Below is a small trained network, with its code and all its weights. Each question gives an input and a target symbol and asks what happens when units are switched off, that is, made to give their printed mean instead of their output.

import numpy as np


def w(rows, s, z=0):
    codes = np.array(rows[::2]) - 128.0
    scale = np.full(codes.shape[1], s)
    scale[-1] = z or s
    return codes * scale


def f(y):
    return y / 2 * (1 + np.tanh(0.7978845608 * (y + 0.044715 * y**3)))


def softmax(a):
    e = np.exp(a - a.max(-1, keepdims=True))
    return e / e.sum(-1, keepdims=True)


def log_softmax(a):
    a = a - a.max(-1, keepdims=True)
    return a - np.log(np.exp(a).sum(-1, keepdims=True))


def net(x, mask):
    ids = ['ΘΦαβγδζημξσ'.index(c) for c in x.split()]
    T = len(ids)
    res = E[ids] + P[:T]
    u = 0
    for l in range(2):
        q, k, v = (res @ M[l].T for M in (Q, K, V))
        z = softmax(np.where(np.tri(T) > 0, q @ k.T / 4**0.5, -1e9)) @ v
        res = res + np.where(mask[u], z, O[l][:, -1]) @ O[l][:, :-1]
        u += 1
        y = f(res @ A[l][:, :-1].T + A[l][:, -1])
        res = res + np.where(mask[u : u + 8], y, B[l][:, -1]) @ B[l][:, :-1]
        u += 8
    return log_softmax(res[-1] @ U[:, :-1].T + U[:, -1])


Q, K, V, O, A, B = {}, {}, {}, {}, {}, {}
E = w([
[114,160,149,92,116,112,123,163,67],'Θ',
[148,87,62,90,124,179,77,122,126],'Φ',
[123,134,133,110,118,142,97,208,111],'α',
[182,154,108,106,153,126,89,128,50],'β',
[106,97,154,108,134,160,178,233,120],'γ',
[129,162,133,62,175,95,143,74,64],'δ',
[143,79,182,71,141,132,214,134,149],'ζ',
[147,61,61,122,204,148,132,82,121],'η',
[253,142,39,51,135,103,153,53,129],'μ',
[81,207,64,216,52,121,168,196,203],'ξ',
[14,184,43,107,187,147,225,113,198],'σ',
],0.016)
P = w([
[6,128,150,60,115,125,81,140,138],'0',
[120,170,212,192,146,198,114,82,117],'1',
[108,48,105,129,9,157,208,155,38],'2',
[148,135,103,73,197,124,103,188,218],'3',
[178,142,156,177,245,78,121,122,119],'4',
[160,25,63,116,93,23,219,188,71],'5',
],0.012)
Q[0] = w([
[194,78,7,194,76,73,234,152,71],'0.h1',
[189,163,167,73,204,133,101,159,178],'0.h1',
[117,94,59,90,82,20,253,182,85],'0.h1',
[169,135,43,110,189,92,72,197,83],'0.h1',
],0.0073)
K[0] = w([
[184,158,60,237,203,31,174,160,237],'0.h1',
[255,47,181,92,82,104,55,140,17],'0.h1',
[148,133,97,101,224,5,252,186,207],'0.h1',
[167,153,46,120,239,111,65,218,75],'0.h1',
],0.0062)
V[0] = w([
[87,170,99,165,82,152,140,149,174],'0.h1',
[189,104,182,74,116,158,64,160,170],'0.h1',
[122,77,184,80,134,160,254,151,122],'0.h1',
[105,141,83,106,206,174,152,140,89],'0.h1',
],0.0058)
O[0] = w([
[134,83,255,158,110,93,139,151,203,66],'0.h1',
[103,143,24,135,116,131,122,168,115,117],'0.h1',
[207,148,154,31,154,156,135,146,84,94],'0.h1',
[103,159,142,142,235,173,170,110,181,251],'0.h1',
],0.0083,0.0033)
A[0] = w([
[131,137,132,39,99,122,145,226,93,1],'0.n1',
[209,154,126,121,174,173,138,32,137,100],'0.n2',
[116,51,110,103,56,71,122,229,172,66],'0.n3',
[159,106,151,254,211,197,34,125,93,110],'0.n4',
[41,140,152,158,147,133,15,161,96,108],'0.n5',
[83,221,179,234,208,122,166,135,69,109],'0.n6',
[76,153,147,166,194,148,30,179,184,144],'0.n7',
[124,13,70,68,108,123,110,135,135,185],'0.n8',
],0.0068,0.0056)
B[0] = w([
[137,143,2,109,86,141,17,66,146,142],'0.n1',
[147,111,99,166,99,130,206,97,202,241],'0.n2',
[113,85,161,65,108,135,123,49,88,162],'0.n3',
[186,32,97,177,74,136,40,111,112,206],'0.n4',
[173,159,147,108,167,229,93,143,104,161],'0.n5',
[92,118,145,142,209,93,177,127,18,214],'0.n6',
[129,154,68,79,144,170,13,139,85,203],'0.n7',
[78,126,100,126,111,57,108,194,81,254],'0.n8',
],0.0074,0.0049)
Q[1] = w([
[193,105,167,158,178,143,19,78,142],'1.h1',
[129,163,51,108,185,194,220,82,32],'1.h1',
[75,35,78,109,139,95,139,236,5],'1.h1',
[197,124,2,144,58,169,159,16,225],'1.h1',
],0.007)
K[1] = w([
[98,97,117,162,97,174,45,151,9],'1.h1',
[170,104,82,81,229,91,170,82,112],'1.h1',
[149,94,89,139,192,70,111,185,171],'1.h1',
[93,88,82,100,55,92,116,1,139],'1.h1',
],0.0084)
V[1] = w([
[120,192,198,97,100,96,149,69,75],'1.h1',
[192,172,172,175,73,164,75,187,25],'1.h1',
[67,2,189,163,123,167,135,147,141],'1.h1',
[199,112,117,131,108,89,163,176,182],'1.h1',
],0.0057)
O[1] = w([
[129,122,78,92,166,12,120,22,94,55],'1.h1',
[165,126,77,129,68,35,150,166,128,69],'1.h1',
[167,78,1,54,210,111,197,156,138,2],'1.h1',
[138,105,133,111,61,199,112,88,85,69],'1.h1',
],0.0081,0.0044)
A[1] = w([
[151,175,24,83,143,135,52,159,166,3],'1.n1',
[132,166,135,122,152,235,78,130,213,248],'1.n2',
[238,81,198,204,164,177,202,76,187,1],'1.n3',
[161,94,135,154,131,121,56,90,32,119],'1.n4',
[103,183,77,174,230,132,155,43,195,33],'1.n5',
[254,188,75,182,100,72,111,98,158,62],'1.n6',
[195,47,110,173,128,113,168,79,92,104],'1.n7',
[159,162,84,227,76,80,189,101,87,82],'1.n8',
],0.008,0.0033)
B[1] = w([
[156,96,196,132,82,115,196,45,165,204],'1.n1',
[113,153,84,98,150,25,131,50,87,255],'1.n2',
[61,170,158,84,119,103,98,219,253,196],'1.n3',
[157,80,162,27,99,126,111,66,224,237],'1.n4',
[200,120,90,252,54,130,164,138,172,211],'1.n5',
[213,239,147,101,59,200,122,156,111,186],'1.n6',
[50,58,149,156,177,171,127,125,107,217],'1.n7',
[36,171,209,172,110,124,60,135,107,203],'1.n8',
],0.0078)
U = w([
[50,187,82,61,224,51,55,53,116,192],'Θ',
[235,92,84,85,116,117,146,61,151,140],'Φ',
[247,126,115,115,95,92,142,192,134,187],'α',
[118,111,180,141,131,254,81,69,81,130],'β',
[141,161,83,105,187,213,164,182,67,253],'γ',
[153,50,207,161,107,60,167,64,126,34],'δ',
[135,145,216,92,190,163,179,145,155,107],'ζ',
[126,86,92,144,142,137,79,132,173,83],'η',
[115,168,137,138,105,146,106,126,173,24],'μ',
[85,148,106,182,107,72,77,195,98,90],'ξ',
[134,136,114,167,132,150,160,116,105,95],'σ',
],0.0067,0.0039)

Each question gives the input, a string of symbols that net reads in full, and the target symbol t.
The units are the heads (4 rows each of Q, K, V and O) and the neurons (one row each of A and B). Each row of codes is followed by its name. A weight is (code - 128) times the scale printed after its matrix; where a second scale follows, it is the last column's (O, A, B and U).
mask holds one flag per unit, layer by layer, with each layer's heads first. A switched-off unit (its flag False) gives its mean, the last column of its rows in O or B, instead of its output. The means were averaged over made-up inputs and are rounded, as every weight is.
A unit's drop is (log p(t) with every unit on - log p(t) with that unit switched off) / (log p(t) with every unit on - log p(t) with every unit switched off).
The circuit of an input: a set's keep is (log p(t) with only the set's units on - log p(t) with every unit switched off) / (log p(t) with every unit on - log p(t) with every unit switched off). Starting from the 12 units with the biggest drops (on a tie, the unit counted first), units are removed one at a time, each time the one whose removal leaves the highest keep (on an exact tie, the one counted first), for as long as the keep stays at least 0.8.
circuit, biggest first: the units of the circuit, biggest drop first
most important unit: the unit with the biggest drop
k most important neurons: the k neurons with the biggest drops, biggest first
top k neurons in layer l: the k neurons of layer l with the biggest drops, biggest first
input ξ β ξ Φ Φ, target Φ: most important unit -> 0.n4
input δ β β β σ, target σ: circuit, biggest first -> [1.n5; 0.n6; 1.h1]
input δ Θ Φ μ, target Θ: circuit, biggest first -> [1.h1; 1.n2; 0.h1]
input ζ β β, target Φ: circuit, biggest first -> [0.h1; 1.n4; 0.n1]
input ξ β μ α, target Θ: circuit, biggest first -> [1.n2; 0.n7]
input β μ β β, target α: circuit, biggest first -> [1.h1; 0.n6; 1.n7]
input γ β μ η β β, target γ: circuit, biggest first -> [1.h1; 0.h1; 1.n1]
input β μ δ, target β: top 2 neurons in layer 1 -> [1.n2; 1.n3]
input β η μ η ζ γ, target γ: circuit, biggest first -> [1.h1; 0.h1]
input β δ η ξ, target Θ: circuit, biggest first -> [1.n2; 0.n7]
input β δ β μ Φ ζ, target β: circuit, biggest first -> [1.h1; 0.n2]
input μ β Θ, target β: circuit, biggest first -> [1.h1; 1.n2]
input δ η β μ, target Θ: circuit, biggest first -> [1.h1; 0.h1; 1.n2]
input ξ ζ β β, target Φ: most important unit -> 1.n1
input μ ξ μ ξ, target Φ: top 2 neurons in layer 1 -> [1.n1; 1.n8]
input β Φ β β μ η, target β: 2 most important neurons -> [0.n2; 1.n2]
input δ β α β μ α, target β: top 2 neurons in layer 0 -> [0.n2; 0.n3]
input ξ β μ γ, target Θ: 2 most important neurons -> [1.n2; 0.n1]
input β Θ β, target ξ: top 2 neurons in layer 0 -> [0.n5; 0.n7]
input β β β β, target α: top 2 neurons in layer 0 -> [0.n6; 0.n4]
input η β δ β η, target η: 2 most important neurons -> [0.n4; 1.n3]
input ξ η ζ η, target Φ: most important unit -> 0.n6
